Below is a small trained network, with its code and all its weights. Each question gives an input and a class and asks what happens when units are switched off, that is, made to give their printed mean instead of their output.

import numpy as np


def w(rows, s, z=0):
    codes = np.array(rows[::2]) - 128.0
    scale = np.full(codes.shape[1], s)
    scale[-1] = z or s
    return codes * scale


def f(y):
    return y / 2 * (1 + np.tanh(0.7978845608 * (y + 0.044715 * y**3)))


def log_softmax(a):
    a = a - a.max(-1, keepdims=True)
    return a - np.log(np.exp(a).sum(-1, keepdims=True))


def net(x, mask):
    res = np.array(x, float).reshape(1, 3) / 4 @ E
    y = f(res @ A[0][:, :-1].T + A[0][:, -1])
    res = res + np.where(mask, y, B[0][:, -1]) @ B[0][:, :-1]
    return log_softmax(res[-1] @ U[:, :-1].T + U[:, -1])


A, B = {}, {}
E = w([
[132,65,232,102,85,122,122],'x0',
[120,98,88,125,96,178,10],'x1',
[45,110,136,172,154,41,101],'x2',
],0.011)
A[0] = w([
[145,77,230,58,94,180,150,100],'neuron 0',
[173,215,24,118,129,116,158,48],'neuron 1',
[154,101,210,56,92,150,134,84],'neuron 2',
[134,91,62,106,72,196,34,168],'neuron 3',
[60,167,58,193,212,151,152,104],'neuron 4',
[111,158,124,78,81,85,178,81],'neuron 5',
[70,71,105,156,124,64,145,8],'neuron 6',
[43,47,105,133,164,52,172,95],'neuron 7',
[194,126,165,72,112,65,183,180],'neuron 8',
[31,222,49,143,139,158,121,119],'neuron 9',
[98,32,254,161,116,91,110,88],'neuron 10',
[28,116,120,191,150,67,94,64],'neuron 11',
[152,141,213,212,41,40,216,226],'neuron 12',
[50,79,123,167,187,59,101,2],'neuron 13',
[190,187,155,98,123,132,198,86],'neuron 14',
[63,90,150,133,149,59,102,76],'neuron 15',
[149,189,183,225,204,123,173,131],'neuron 16',
[113,81,222,104,141,116,119,83],'neuron 17',
[161,227,89,92,149,187,141,36],'neuron 18',
[96,152,202,211,181,132,200,52],'neuron 19',
[83,52,116,125,110,147,23,180],'neuron 20',
[149,143,144,99,61,252,143,122],'neuron 21',
],0.0099,0.0046)
B[0] = w([
[86,120,69,29,45,164,175,224],'neuron 0',
[48,104,203,57,59,123,175,208],'neuron 1',
[92,81,83,41,18,139,174,198],'neuron 2',
[238,203,80,142,24,67,153,254],'neuron 3',
[44,164,164,29,10,101,199,211],'neuron 4',
[203,192,55,146,88,43,205,144],'neuron 5',
[193,116,49,152,249,61,254,161],'neuron 6',
[181,150,85,107,111,144,192,199],'neuron 7',
[172,190,76,106,87,120,139,205],'neuron 8',
[61,189,135,41,28,129,157,216],'neuron 9',
[13,184,63,76,54,134,219,239],'neuron 10',
[218,64,52,77,186,179,194,209],'neuron 11',
[175,248,52,39,101,128,152,249],'neuron 12',
[223,26,82,84,212,185,218,190],'neuron 13',
[220,135,34,204,131,102,107,192],'neuron 14',
[124,76,52,62,173,153,233,188],'neuron 15',
[222,191,78,150,72,27,112,191],'neuron 16',
[100,182,74,76,51,89,182,190],'neuron 17',
[121,44,66,43,115,133,203,189],'neuron 18',
[186,200,16,179,95,22,86,181],'neuron 19',
[187,241,72,225,35,74,131,239],'neuron 20',
[252,65,76,82,164,123,181,221],'neuron 21',
],0.0071,0.0099)
U = w([
[29,113,149,32,38,66,163,173],'0',
[206,251,62,201,97,49,72,122],'1',
[230,7,86,58,193,160,172,239],'2',
[145,233,126,119,91,126,115,195],'3',
[26,146,209,199,242,204,71,2],'4',
[26,84,182,227,248,59,164,2],'5',
[24,9,210,176,255,223,61,2],'6',
[54,154,209,209,195,169,63,2],'7',
],0.0073,0.005)

Each question gives the input, the list of numbers given to net, and the class t.
The units are the neurons (one row each of A and B). Each row of codes is followed by its name. A weight is (code - 128) times the scale printed after its matrix; where a second scale follows, it is the last column's (A, B and U).
mask holds one flag per neuron, in row order. A switched-off neuron (its flag False) gives its mean, the last column of its row in B, instead of its output. The means were averaged over made-up inputs and are rounded, as every weight is.
A unit's drop is (log p(t) with every unit on - log p(t) with that unit switched off) / (log p(t) with every unit on - log p(t) with every unit switched off).
The circuit of an input: a set's keep is (log p(t) with only the set's units on - log p(t) with every unit switched off) / (log p(t) with every unit on - log p(t) with every unit switched off). Starting from the 12 units with the biggest drops (on a tie, the unit counted first), units are removed one at a time, each time the one whose removal leaves the highest keep (on an exact tie, the one counted first), for as long as the keep stays at least 0.8.
units of the circuit, in order: the units of the circuit, biggest drop first
k most important neurons: the k neurons with the biggest drops, biggest first
drop when u is switched off: that unit's drop, to one decimal
input [-5,0,4], class 0: units of the circuit, in order -> (neuron 4)
input [-8,-7,0], class 0: 2 most important neurons -> (neuron 1; neuron 4)
input [-8,5,7], class 0: 2 most important neurons -> (neuron 4; neuron 9)
input [3,-4,-2], class 1: units of the circuit, in order -> (neuron 1; neuron 14)
input [4,2,6], class 2: 2 most important neurons -> (neuron 13; neuron 11)
input [-2,-8,6], class 1: 2 most important neurons -> (neuron 19; neuron 16)
input [-6,-5,-5], class 0: 2 most important neurons -> (neuron 1; neuron 18)
input [6,7,-1], class 1: 2 most important neurons -> (neuron 20; neuron 3)
input [-8,1,6], class 0: 2 most important neurons -> (neuron 4; neuron 9)
input [0,-8,-8], class 1: 2 most important neurons -> (neuron 14; neuron 16)
input [6,8,-6], class 1: 2 most important neurons -> (neuron 20; neuron 3)
input [6,5,7], class 2: 3 most important neurons -> (neuron 13; neuron 11; neuron 15)
input [-7,-3,-7], class 0: drop when neuron 11 is switched off -> 0.2
input [3,5,-6], class 2: drop when neuron 2 is switched off -> 0.4
input [2,5,-6], class 2: units of the circuit, in order -> (neuron 21)
input [-8,2,4], class 0: drop when neuron 0 is switched off -> 0.0
